Below are the code and all the weights of a small trained network. Each question names an input and a target symbol and asks about switching units off, where a switched-off unit gives its printed mean instead of its output.

import numpy as np


def w(rows, s, z=0):
    codes = np.array(rows[::2]) - 128.0
    scale = np.full(codes.shape[1], s)
    scale[-1] = z or s
    return codes * scale


def norm(h):
    return h / np.sqrt((h * h).mean(-1, keepdims=True) + 1e-5)


def f(y):
    return np.maximum(y, 0)


def softmax(a):
    e = np.exp(a - a.max(-1, keepdims=True))
    return e / e.sum(-1, keepdims=True)


def log_softmax(a):
    a = a - a.max(-1, keepdims=True)
    return a - np.log(np.exp(a).sum(-1, keepdims=True))


def net(x, mask):
    ids = ['αγδεζηθλμξστφω'.index(c) for c in x.split()]
    T = len(ids)
    res = E[ids] + P[:T]
    u = 0
    for l in range(3):
        q, k, v = (norm(res) @ M[l].T for M in (Q, K, V))
        z = softmax(np.where(np.tri(T) > 0, q @ k.T / 4**0.5, -1e9)) @ v
        res = res + np.where(mask[u], z, O[l][:, -1]) @ O[l][:, :-1]
        u += 1
        y = f(norm(res) @ A[l][:, :-1].T + A[l][:, -1])
        res = res + np.where(mask[u : u + 4], y, B[l][:, -1]) @ B[l][:, :-1]
        u += 4
    return log_softmax(norm(res)[-1] @ U[:, :-1].T + U[:, -1])


Q, K, V, O, A, B = {}, {}, {}, {}, {}, {}
E = w([
[125,136,137,181,104,179,190],'α',
[137,122,175,81,88,199,159],'γ',
[132,207,80,148,70,114,158],'δ',
[119,162,185,253,236,138,128],'ε',
[177,116,130,100,120,178,108],'ζ',
[166,100,154,69,103,145,105],'η',
[184,146,110,161,173,110,64],'θ',
[92,28,91,180,167,140,141],'λ',
[27,58,163,150,38,117,143],'μ',
[168,71,109,169,180,132,143],'ξ',
[90,89,179,144,138,173,164],'σ',
[109,90,124,104,102,115,155],'τ',
[87,49,139,163,149,91,109],'φ',
[154,144,167,112,106,186,115],'ω',
],0.019)
P = w([
[73,227,161,81,192,131,176],'0',
[129,159,134,117,155,116,141],'1',
[1,144,164,92,172,190,73],'2',
[116,195,107,64,164,144,193],'3',
[137,134,138,119,135,125,140],'4',
[41,127,131,134,135,208,73],'5',
[148,177,94,90,153,131,181],'6',
[150,117,125,121,118,126,135],'7',
[83,112,98,144,104,207,69],'8',
[168,162,82,93,130,127,178],'9',
[166,102,114,139,102,115,143],'10',
[103,118,96,188,82,228,90],'11',
],0.015)
Q[0] = w([
[33,100,129,110,1,116,107],'0.h1',
[113,136,133,182,141,166,60],'0.h1',
[106,188,161,149,143,78,64],'0.h1',
[132,103,165,55,122,142,191],'0.h1',
],0.0092)
K[0] = w([
[90,105,193,26,2,67,212],'0.h1',
[104,227,218,98,135,120,152],'0.h1',
[59,200,232,105,197,28,42],'0.h1',
[125,103,120,188,28,183,23],'0.h1',
],0.0065)
V[0] = w([
[147,37,48,135,151,176,148],'0.h1',
[170,11,49,156,164,97,4],'0.h1',
[136,126,142,107,150,141,176],'0.h1',
[218,113,157,107,153,70,207],'0.h1',
],0.0035)
O[0] = w([
[99,27,43,161,197,179,204,129],'0.h1',
[238,169,64,111,144,154,54,4],'0.h1',
[241,220,139,254,144,164,81,168],'0.h1',
[178,187,138,186,179,32,115,127],'0.h1',
],0.0079,0.0041)
A[0] = w([
[101,240,1,75,142,48,104,95],'0.n1',
[134,78,84,86,197,76,192,114],'0.n2',
[120,58,166,147,61,151,158,7],'0.n3',
[61,161,28,193,113,177,129,245],'0.n4',
],0.0066,0.0016)
B[0] = w([
[124,139,152,95,178,98,98,150],'0.n1',
[25,132,24,89,149,254,180,177],'0.n2',
[215,161,147,188,138,84,94,211],'0.n3',
[84,26,162,88,87,212,14,254],'0.n4',
],0.0086,0.0048)
Q[1] = w([
[99,180,73,137,131,55,88],'1.h1',
[48,171,159,48,82,235,44],'1.h1',
[71,85,70,186,41,255,93],'1.h1',
[97,114,192,172,62,116,66],'1.h1',
],0.0095)
K[1] = w([
[131,164,134,58,151,63,139],'1.h1',
[175,157,92,155,8,129,99],'1.h1',
[166,85,34,136,34,128,157],'1.h1',
[181,103,189,84,92,100,199],'1.h1',
],0.012)
V[1] = w([
[172,22,112,79,99,13,156],'1.h1',
[194,2,179,84,180,181,198],'1.h1',
[66,205,23,128,30,162,95],'1.h1',
[88,97,121,59,229,43,114],'1.h1',
],0.008)
O[1] = w([
[120,99,206,149,165,71,153,2],'1.h1',
[178,142,178,155,216,253,177,222],'1.h1',
[133,160,61,213,74,8,63,120],'1.h1',
[171,91,147,78,167,154,105,23],'1.h1',
],0.011,0.0064)
A[1] = w([
[251,177,113,18,125,97,102,64],'1.n1',
[128,110,172,153,177,184,119,251],'1.n2',
[196,233,144,153,234,76,129,109],'1.n3',
[77,145,61,160,195,129,125,191],'1.n4',
],0.011,0.0016)
B[1] = w([
[93,98,109,54,82,132,111,165],'1.n1',
[127,118,99,113,106,73,91,254],'1.n2',
[85,136,117,4,124,165,91,147],'1.n3',
[134,154,158,65,98,110,166,187],'1.n4',
],0.016,0.0096)
Q[2] = w([
[196,185,133,43,85,113,215],'2.h1',
[108,106,165,199,27,190,100],'2.h1',
[156,172,99,161,166,91,103],'2.h1',
[11,69,123,172,112,231,2],'2.h1',
],0.009)
K[2] = w([
[104,158,116,135,149,163,54],'2.h1',
[177,85,134,174,69,130,144],'2.h1',
[116,120,105,83,89,118,137],'2.h1',
[251,47,101,153,126,110,160],'2.h1',
],0.011)
V[2] = w([
[204,254,131,56,25,47,169],'2.h1',
[193,121,138,75,156,183,244],'2.h1',
[42,201,136,76,128,149,73],'2.h1',
[70,28,54,28,105,125,176],'2.h1',
],0.0081)
O[2] = w([
[211,124,75,158,164,147,127,108],'2.h1',
[162,68,90,130,146,93,99,174],'2.h1',
[157,111,157,210,132,138,66,234],'2.h1',
[146,84,98,255,60,97,203,253],'2.h1',
],0.011,0.0067)
A[2] = w([
[84,214,152,204,107,186,215,212],'2.n1',
[123,209,14,124,123,191,44,116],'2.n2',
[110,141,101,42,124,149,55,4],'2.n3',
[240,127,31,178,152,40,254,249],'2.n4',
],0.0064,0.0022)
B[2] = w([
[176,118,111,52,100,108,131,255],'2.n1',
[49,102,125,204,157,81,130,221],'2.n2',
[38,180,152,204,120,173,190,165],'2.n3',
[150,197,154,7,209,93,147,189],'2.n4',
],0.011,0.0066)
U = w([
[124,178,85,170,68,128,213,108],'α',
[209,132,193,143,109,157,102,163],'γ',
[121,174,97,128,68,18,82,94],'δ',
[31,193,148,120,148,162,133,146],'ε',
[199,89,38,166,139,103,84,93],'ζ',
[173,73,146,99,56,106,56,105],'η',
[85,125,106,49,119,103,40,131],'θ',
[86,61,62,146,152,132,188,83],'λ',
[101,114,209,153,40,51,177,63],'μ',
[135,117,93,109,212,185,112,178],'ξ',
[152,65,246,133,145,149,148,131],'σ',
[131,162,215,92,119,69,123,254],'τ',
[139,77,143,132,130,51,127,171],'φ',
[164,161,147,176,89,135,39,128],'ω',
],0.013,0.008)

Each question gives the input, a string of symbols that net reads in full, and the target symbol t.
The units are the heads (4 rows each of Q, K, V and O) and the neurons (one row each of A and B). Each row of codes is followed by its name. A weight is (code - 128) times the scale printed after its matrix; where a second scale follows, it is the last column's (O, A, B and U).
mask holds one flag per unit, layer by layer, with each layer's heads first. A switched-off unit (its flag False) gives its mean, the last column of its rows in O or B, instead of its output. The means were averaged over made-up inputs and are rounded, as every weight is.
A unit's drop is (log p(t) with every unit on - log p(t) with that unit switched off) / (log p(t) with every unit on - log p(t) with every unit switched off).
The circuit of an input: a set's keep is (log p(t) with only the set's units on - log p(t) with every unit switched off) / (log p(t) with every unit on - log p(t) with every unit switched off). Starting from the 12 units with the biggest drops (on a tie, the unit counted first), units are removed one at a time, each time the one whose removal leaves the highest keep (on an exact tie, the one counted first), for as long as the keep stays at least 0.8.
circuit, biggest first: the units of the circuit, biggest drop first
top k neurons: the k neurons with the biggest drops, biggest first
k most important neurons of layer l: the k neurons of layer l with the biggest drops, biggest first
input τ λ μ α γ ζ λ ξ ε α η α, target σ: circuit, biggest first	(1.h1; 0.n4)
input α α η σ τ, target τ: top 4 neurons	(0.n2; 2.n4; 1.n4; 0.n4)
input η α μ ζ δ δ λ η α, target σ: most important neuron of layer 1	(1.n1)
input η δ τ λ τ η α φ θ η η ζ, target σ: circuit, biggest first	(1.h1; 0.n4)
input τ λ ε λ τ τ η σ, target σ: top 2 neurons	(0.n3; 0.n4)
input η μ ε σ ζ η α γ λ, target ξ: 2 most important neurons of layer 0	(0.n4; 0.n3)
input μ η ξ ε μ η α δ α ε ζ, target ζ: top 2 neurons	(0.n4; 0.n2)
input γ ξ λ λ γ η ε, target ε: circuit, biggest first	(1.n3; 2.n3)
input ε η α η α ε δ α φ θ τ λ, target ζ: 2 most important neurons of layer 0	(0.n2; 0.n4)
input η γ μ φ λ α α ζ, target ζ: circuit, biggest first	(1.n4; 0.h1; 0.n4)
input η η φ ε δ τ τ γ α, target ξ: top 4 neurons	(0.n1; 0.n4; 0.n3; 1.n1)
input ω θ θ σ ξ, target ξ: top 2 neurons	(0.n2; 2.n4)
input μ θ ξ δ φ θ ξ τ η η τ ε, target ζ: 2 most important neurons of layer 0	(0.n2; 0.n4)
input φ ζ α η τ, target τ: top 4 neurons	(0.n2; 1.n4; 0.n4; 2.n4)
input ε ξ ε γ η τ θ θ, target θ: 2 most important neurons of layer 0	(0.n1; 0.n2)
input η σ α ω μ α τ γ τ, target ξ: 3 most important neurons of layer 0	(0.n4; 0.n3; 0.n2)
input α τ γ τ τ η ε α α δ λ φ, target μ: circuit, biggest first	(2.h1)
input λ δ μ θ γ θ, target ξ: top 3 neurons	(0.n1; 0.n4; 0.n3)
input σ α δ φ τ θ μ ω, target ω: 2 most important neurons of layer 0	(0.n4; 0.n2)
input α α μ α α γ η η ε σ λ α, target μ: 2 most important neurons of layer 1	(1.n2; 1.n1)
input τ α λ τ δ σ α λ η, target μ: circuit, biggest first	(2.h1)
input δ γ γ, target ξ: top 2 neurons	(0.n1; 0.n4)
input τ α ξ α σ μ ξ τ, target α: 3 most important neurons of layer 1	(1.n2; 1.n4; 1.n3)
input δ θ η α τ δ, target ζ: top 2 neurons	(0.n2; 0.n4)
input α η λ ε τ α, target ζ: top 2 neurons	(0.n2; 1.n4)
input ε α λ α ε α, target ω: circuit, biggest first	(1.h1; 0.n4; 2.h1)
input τ η θ, target σ: circuit, biggest first	(1.h1)
input α α μ δ ε μ λ ξ η α α δ, target ε: top 3 neurons	(0.n4; 0.n2; 0.n3)
input α σ θ α ε, target ε: top 2 neurons	(1.n3; 2.n3)
